Below is a small trained network, with its code and all its weights. Each question gives an input and a class and asks what happens when units are switched off, that is, made to give their printed mean instead of their output.

import numpy as np


def w(rows, s, z=0):
    codes = np.array(rows[::2]) - 128.0
    scale = np.full(codes.shape[1], s)
    scale[-1] = z or s
    return codes * scale


def norm(h):
    return h / np.sqrt((h * h).mean(-1, keepdims=True) + 1e-5)


def f(y):
    return np.maximum(y, 0)


def log_softmax(a):
    a = a - a.max(-1, keepdims=True)
    return a - np.log(np.exp(a).sum(-1, keepdims=True))


def net(x, mask):
    res = np.array(x, float).reshape(1, 7) / 4 @ E
    u = 0
    for l in range(2):
        y = f(norm(res) @ A[l][:, :-1].T + A[l][:, -1])
        res = res + np.where(mask[u : u + 11], y, B[l][:, -1]) @ B[l][:, :-1]
        u += 11
    return log_softmax(norm(res)[-1] @ U[:, :-1].T + U[:, -1])


A, B = {}, {}
E = w([
[254,130,197],'x0',
[219,163,103],'x1',
[128,219,142],'x2',
[178,210,92],'x3',
[79,147,180],'x4',
[98,129,38],'x5',
[79,136,172],'x6',
],0.0076)
A[0] = w([
[36,186,164,103],'0.n1',
[203,136,152,181],'0.n2',
[108,154,107,47],'0.n3',
[140,184,187,174],'0.n4',
[37,184,156,113],'0.n5',
[206,11,200,3],'0.n6',
[116,74,43,116],'0.n7',
[101,127,118,48],'0.n8',
[48,166,181,118],'0.n9',
[104,46,41,142],'0.n10',
[178,165,130,67],'0.n11',
],0.012,0.0053)
B[0] = w([
[12,137,121,225],'0.n1',
[133,160,194,247],'0.n2',
[92,95,113,137],'0.n3',
[110,159,110,228],'0.n4',
[2,121,140,229],'0.n5',
[144,28,210,227],'0.n6',
[167,95,61,218],'0.n7',
[66,206,148,133],'0.n8',
[24,187,120,219],'0.n9',
[211,92,42,254],'0.n10',
[152,208,110,169],'0.n11',
],0.0084,0.0052)
A[1] = w([
[62,98,130,147],'1.n1',
[141,69,73,89],'1.n2',
[163,85,210,75],'1.n3',
[130,95,38,65],'1.n4',
[24,153,94,4],'1.n5',
[114,124,190,63],'1.n6',
[62,143,124,102],'1.n7',
[118,146,208,28],'1.n8',
[160,85,181,62],'1.n9',
[206,157,134,87],'1.n10',
[140,75,254,25],'1.n11',
],0.011,0.004)
B[1] = w([
[53,234,107,240],'1.n1',
[174,137,30,205],'1.n2',
[117,2,198,216],'1.n3',
[143,49,37,217],'1.n4',
[37,102,219,252],'1.n5',
[206,38,88,166],'1.n6',
[15,164,167,222],'1.n7',
[155,61,52,172],'1.n8',
[163,35,201,187],'1.n9',
[74,248,130,200],'1.n10',
[242,36,222,234],'1.n11',
],0.0061,0.0041)
U = w([
[73,173,165,189],'0',
[208,255,168,2],'1',
[188,109,116,189],'2',
[211,72,204,103],'3',
],0.018,0.0047)

Each question gives the input, the list of numbers given to net, and the class t.
The units are the neurons (one row each of A and B). Each row of codes is followed by its name. A weight is (code - 128) times the scale printed after its matrix; where a second scale follows, it is the last column's (A, B and U).
mask holds one flag per neuron, layer by layer. A switched-off neuron (its flag False) gives its mean, the last column of its row in B, instead of its output. The means were averaged over made-up inputs and are rounded, as every weight is.
A unit's drop is (log p(t) with every unit on - log p(t) with that unit switched off) / (log p(t) with every unit on - log p(t) with every unit switched off).
The circuit of an input: a set's keep is (log p(t) with only the set's units on - log p(t) with every unit switched off) / (log p(t) with every unit on - log p(t) with every unit switched off). Starting from the 12 units with the biggest drops (on a tie, the unit counted first), units are removed one at a time, each time the one whose removal leaves the highest keep (on an exact tie, the one counted first), for as long as the keep stays at least 0.8.
units of the circuit, in order: the units of the circuit, biggest drop first
k most important neurons: the k neurons with the biggest drops, biggest first
drop of u: that unit's drop, to one decimal
input [-8,7,-8,5,2,7,8], class 2: units of the circuit, in order => (0.n10 0.n7)
input [3,-6,-8,4,5,0,2], class 3: units of the circuit, in order => (0.n6 1.n11)
input [-4,-7,-6,4,-1,3,1], class 2: units of the circuit, in order => (0.n10)
input [-3,4,1,-2,-7,-5,0], class 3: 2 most important neurons => (0.n2 0.n6)
input [3,-1,1,-5,-4,4,7], class 3: 2 most important neurons => (0.n6 0.n1)
input [0,-5,4,6,-6,3,0], class 2: 2 most important neurons => (0.n9 0.n1)
input [0,5,2,-4,0,1,2], class 1: 3 most important neurons => (0.n11 0.n4 0.n5)
input [5,8,-3,4,-8,5,1], class 1: 2 most important neurons => (1.n10 0.n2)
input [2,2,-1,2,-2,-1,1], class 1: drop of 0.n5 => 0.2
input [3,-6,1,7,-2,0,2], class 1: drop of 1.n11 => -0.1
input [-3,-3,-3,-6,-4,3,-2], class 2: drop of 1.n4 => 0.0
input [-8,6,-3,-8,1,-7,-3], class 2: drop of 0.n10 => 0.2
